Below are the code and all the weights of a small trained network. Each question names an input and a target symbol and asks about switching units off, where a switched-off unit gives its printed mean instead of its output.

import numpy as np


def w(rows, s, z=0):
    codes = np.array(rows[::2]) - 128.0
    scale = np.full(codes.shape[1], s)
    scale[-1] = z or s
    return codes * scale


def f(y):
    return y / 2 * (1 + np.tanh(0.7978845608 * (y + 0.044715 * y**3)))


def softmax(a):
    e = np.exp(a - a.max(-1, keepdims=True))
    return e / e.sum(-1, keepdims=True)


def log_softmax(a):
    a = a - a.max(-1, keepdims=True)
    return a - np.log(np.exp(a).sum(-1, keepdims=True))


def net(x, mask):
    ids = ['ΣΦαγεζηλμτ'.index(c) for c in x.split()]
    T = len(ids)
    res = E[ids] + P[:T]
    u = 0
    for l in range(2):
        r = res
        for j in range(3):
            rows = slice(4 * j, 4 * j + 4)
            q, k, v = (r @ M[l][rows].T for M in (Q, K, V))
            z = softmax(np.where(np.tri(T) > 0, q @ k.T / 4**0.5, -1e9)) @ v
            o = O[l][rows]
            res = res + np.where(mask[u + j], z, o[:, -1]) @ o[:, :-1]
        u += 3
        y = f(res @ A[l][:, :-1].T + A[l][:, -1])
        res = res + np.where(mask[u : u + 8], y, B[l][:, -1]) @ B[l][:, :-1]
        u += 8
    return log_softmax(res[-1] @ U[:, :-1].T + U[:, -1])


Q, K, V, O, A, B = {}, {}, {}, {}, {}, {}
E = w([
[131,127,136,130,143],'Σ',
[182,179,191,99,88],'Φ',
[140,128,204,59,135],'α',
[170,173,155,122,178],'γ',
[63,180,248,97,124],'ε',
[115,39,77,160,178],'ζ',
[157,79,151,187,226],'η',
[162,70,114,156,106],'λ',
[139,155,116,173,89],'μ',
[58,140,185,69,196],'τ',
],0.017)
P = w([
[104,120,145,125,45],'0',
[139,181,108,126,146],'1',
[226,82,138,135,177],'2',
[254,36,149,126,201],'3',
[131,88,126,170,140],'4',
[133,99,106,104,140],'5',
],0.0075)
Q[0] = w([
[200,116,169,114,53],'0.h0',
[100,172,150,187,235],'0.h0',
[152,196,192,37,215],'0.h0',
[144,46,41,107,194],'0.h0',
[194,162,125,208,32],'0.h1',
[116,75,136,154,204],'0.h1',
[69,106,202,119,93],'0.h1',
[99,165,165,56,159],'0.h1',
[200,138,254,148,93],'0.h2',
[154,234,69,158,75],'0.h2',
[110,125,109,112,109],'0.h2',
[153,90,159,146,121],'0.h2',
],0.0091)
K[0] = w([
[139,140,232,169,87],'0.h0',
[74,15,129,201,154],'0.h0',
[122,58,181,66,219],'0.h0',
[189,52,137,124,172],'0.h0',
[29,50,89,118,84],'0.h1',
[254,127,112,73,128],'0.h1',
[103,118,169,132,113],'0.h1',
[178,129,149,120,139],'0.h1',
[126,99,67,117,43],'0.h2',
[116,159,169,48,119],'0.h2',
[166,131,130,109,132],'0.h2',
[189,82,151,145,145],'0.h2',
],0.01)
V[0] = w([
[113,140,22,79,111],'0.h0',
[102,71,93,83,255],'0.h0',
[67,92,141,219,152],'0.h0',
[124,218,127,159,106],'0.h0',
[197,214,130,18,230],'0.h1',
[110,93,123,99,98],'0.h1',
[70,221,135,105,225],'0.h1',
[186,181,206,124,120],'0.h1',
[81,166,131,188,143],'0.h2',
[127,236,106,164,195],'0.h2',
[162,85,105,126,159],'0.h2',
[75,185,198,53,4],'0.h2',
],0.0092)
O[0] = w([
[157,167,136,117,132,8],'0.h0',
[2,171,141,199,39,156],'0.h0',
[100,61,131,123,76,103],'0.h0',
[158,84,123,132,158,101],'0.h0',
[63,218,121,168,108,240],'0.h1',
[117,153,119,85,161,103],'0.h1',
[148,125,174,178,88,140],'0.h1',
[173,167,136,160,131,253],'0.h1',
[144,66,173,170,129,104],'0.h2',
[144,108,140,197,112,110],'0.h2',
[144,184,134,161,81,141],'0.h2',
[102,81,96,90,126,118],'0.h2',
],0.0084,0.0061)
A[0] = w([
[2,66,205,137,180,107],'0.n0',
[90,102,213,168,144,2],'0.n1',
[190,148,206,98,127,75],'0.n2',
[89,181,42,130,164,65],'0.n3',
[61,74,13,173,186,71],'0.n4',
[155,212,136,117,89,65],'0.n5',
[203,205,158,65,116,130],'0.n6',
[120,194,15,120,171,142],'0.n7',
],0.0075,0.0029)
B[0] = w([
[85,180,230,149,173,230],'0.n0',
[20,82,116,3,124,192],'0.n1',
[128,157,37,195,127,202],'0.n2',
[109,118,230,180,167,135],'0.n3',
[132,199,120,133,1,126],'0.n4',
[75,53,97,213,162,213],'0.n5',
[76,4,81,149,80,254],'0.n6',
[159,151,139,176,79,156],'0.n7',
],0.0054,0.005)
Q[1] = w([
[110,173,219,166,115],'1.h0',
[115,73,4,178,44],'1.h0',
[146,125,197,104,243],'1.h0',
[197,44,194,106,117],'1.h0',
[140,153,147,115,77],'1.h1',
[125,48,133,62,70],'1.h1',
[157,72,41,64,178],'1.h1',
[24,235,165,2,148],'1.h1',
[180,135,92,157,108],'1.h2',
[110,91,66,153,103],'1.h2',
[109,155,80,104,140],'1.h2',
[174,91,71,54,87],'1.h2',
],0.0086)
K[1] = w([
[98,186,64,204,124],'1.h0',
[183,19,177,57,138],'1.h0',
[73,112,143,188,206],'1.h0',
[232,85,186,127,187],'1.h0',
[185,166,60,115,255],'1.h1',
[189,108,196,56,98],'1.h1',
[58,77,164,98,93],'1.h1',
[104,150,149,239,184],'1.h1',
[124,125,113,67,156],'1.h2',
[180,180,63,73,216],'1.h2',
[243,129,81,184,177],'1.h2',
[218,23,94,82,81],'1.h2',
],0.0083)
V[1] = w([
[83,137,157,140,138],'1.h0',
[117,96,68,156,153],'1.h0',
[207,188,117,99,154],'1.h0',
[200,143,171,150,206],'1.h0',
[100,251,97,178,159],'1.h1',
[179,125,175,196,150],'1.h1',
[70,97,145,134,101],'1.h1',
[88,110,147,138,198],'1.h1',
[100,128,81,127,168],'1.h2',
[203,142,136,213,97],'1.h2',
[112,104,80,125,115],'1.h2',
[126,223,50,117,70],'1.h2',
],0.011)
O[1] = w([
[92,145,150,165,119,247],'1.h0',
[126,158,155,66,53,101],'1.h0',
[125,162,79,88,164,3],'1.h0',
[91,153,59,96,170,130],'1.h0',
[227,104,57,107,124,169],'1.h1',
[91,190,58,192,225,205],'1.h1',
[136,95,253,194,177,139],'1.h1',
[92,87,148,174,151,194],'1.h1',
[96,146,191,101,67,123],'1.h2',
[99,24,66,189,120,89],'1.h2',
[174,74,179,126,25,64],'1.h2',
[235,159,71,146,54,34],'1.h2',
],0.0066,0.0054)
A[1] = w([
[152,238,95,59,109,95],'1.n0',
[168,151,138,74,111,133],'1.n1',
[120,185,235,133,168,22],'1.n2',
[244,209,162,138,53,112],'1.n3',
[187,135,152,144,101,57],'1.n4',
[141,70,150,254,33,44],'1.n5',
[229,166,84,89,104,109],'1.n6',
[140,154,92,207,136,3],'1.n7',
],0.0076,0.0043)
B[1] = w([
[98,157,50,133,73,151],'1.n0',
[132,153,131,49,27,144],'1.n1',
[214,178,2,134,66,251],'1.n2',
[112,95,139,145,64,147],'1.n3',
[112,110,52,166,86,126],'1.n4',
[98,73,126,30,165,228],'1.n5',
[133,76,144,174,123,154],'1.n6',
[164,168,186,114,135,200],'1.n7',
],0.0073,0.012)
U = w([
[178,96,185,100,162,163],'Σ',
[69,101,12,107,57,2],'Φ',
[99,158,148,93,62,78],'α',
[130,83,2,208,108,95],'γ',
[64,174,133,63,212,170],'ε',
[123,36,132,219,5,113],'ζ',
[65,76,210,188,181,117],'η',
[88,112,92,170,93,230],'λ',
[34,118,84,145,120,201],'μ',
[133,191,194,197,77,58],'τ',
],0.0063,0.0031)

Each question gives the input, a string of symbols that net reads in full, and the target symbol t.
The units are the heads (4 rows each of Q, K, V and O) and the neurons (one row each of A and B). Each row of codes is followed by its name. A weight is (code - 128) times the scale printed after its matrix; where a second scale follows, it is the last column's (O, A, B and U).
mask holds one flag per unit, layer by layer, with each layer's heads first. A switched-off unit (its flag False) gives its mean, the last column of its rows in O or B, instead of its output. The means were averaged over made-up inputs and are rounded, as every weight is.
A unit's drop is (log p(t) with every unit on - log p(t) with that unit switched off) / (log p(t) with every unit on - log p(t) with every unit switched off).
The circuit of an input: a set's keep is (log p(t) with only the set's units on - log p(t) with every unit switched off) / (log p(t) with every unit on - log p(t) with every unit switched off). Starting from the 12 units with the biggest drops (on a tie, the unit counted first), units are removed one at a time, each time the one whose removal leaves the highest keep (on an exact tie, the one counted first), for as long as the keep stays at least 0.8.
circuit, biggest first: the units of the circuit, biggest drop first
most important unit: the unit with the biggest drop
k most important neurons: the k neurons with the biggest drops, biggest first
k most important neurons of layer l: the k neurons of layer l with the biggest drops, biggest first
input α ε γ Φ γ Φ, target ζ: 3 most important neurons of layer 0 => (0.n6 0.n0 0.n2)
input Φ Φ Φ Σ, target Φ: circuit, biggest first => (0.h0 1.h0 1.h1 1.n0)
input μ Φ τ γ α, target τ: most important unit => 0.h0
input γ Φ η ζ, target η: 2 most important neurons => (1.n2 1.n5)
input α γ λ, target ζ: circuit, biggest first => (0.h2 1.h2 1.h1 1.n3)
input γ α μ μ, target γ: circuit, biggest first => (1.h1 1.h2 0.h1)
input μ μ Φ, target ε: circuit, biggest first => (0.h0 1.h0)
input α γ μ, target ζ: circuit, biggest first => (0.h2 1.h2 1.h1 1.n3)
input Φ η τ γ λ, target Φ: 4 most important neurons => (0.n2 0.n0 1.n0 0.n5)
input ζ ζ ζ, target ζ: circuit, biggest first => (0.h0 1.h0)
input ε ζ μ Φ, target η: circuit, biggest first => (0.h2 0.h0 0.h1 1.h1)
input τ γ α, target τ: circuit, biggest first => (0.h1 1.n5)
input γ Σ γ ζ Φ ε, target ζ: 2 most important neurons => (1.n3 1.n4)
input α ε λ ε μ, target ζ: circuit, biggest first => (0.h2 1.h1 0.h1)
input γ η γ, target η: circuit, biggest first => (1.n2 1.h2 0.h2)
input ε η μ γ ζ μ, target η: circuit, biggest first => (0.h2 1.h1 0.h1)
input Φ τ ζ, target τ: most important unit => 1.h2
input ζ γ Φ, target Σ: circuit, biggest first => (0.h1 0.h0)
input γ γ γ τ, target τ: circuit, biggest first => (0.h0 1.h0 0.h1)
input ζ η ε γ, target η: most important unit => 1.n2
input Φ η Φ γ γ μ, target Φ: 2 most important neurons of layer 1 => (1.n0 1.n7)
input ε Φ γ λ τ λ, target η: 2 most important neurons => (0.n0 1.n2)
input γ ζ Φ, target γ: 3 most important neurons => (0.n2 0.n1 1.n5)
input λ α Φ γ, target γ: 2 most important neurons => (0.n1 0.n7)
input Φ τ μ γ Φ, target Φ: 2 most important neurons of layer 1 => (1.n0 1.n7)
input Φ ζ μ ζ γ Φ, target Φ: 2 most important neurons of layer 0 => (0.n6 0.n2)
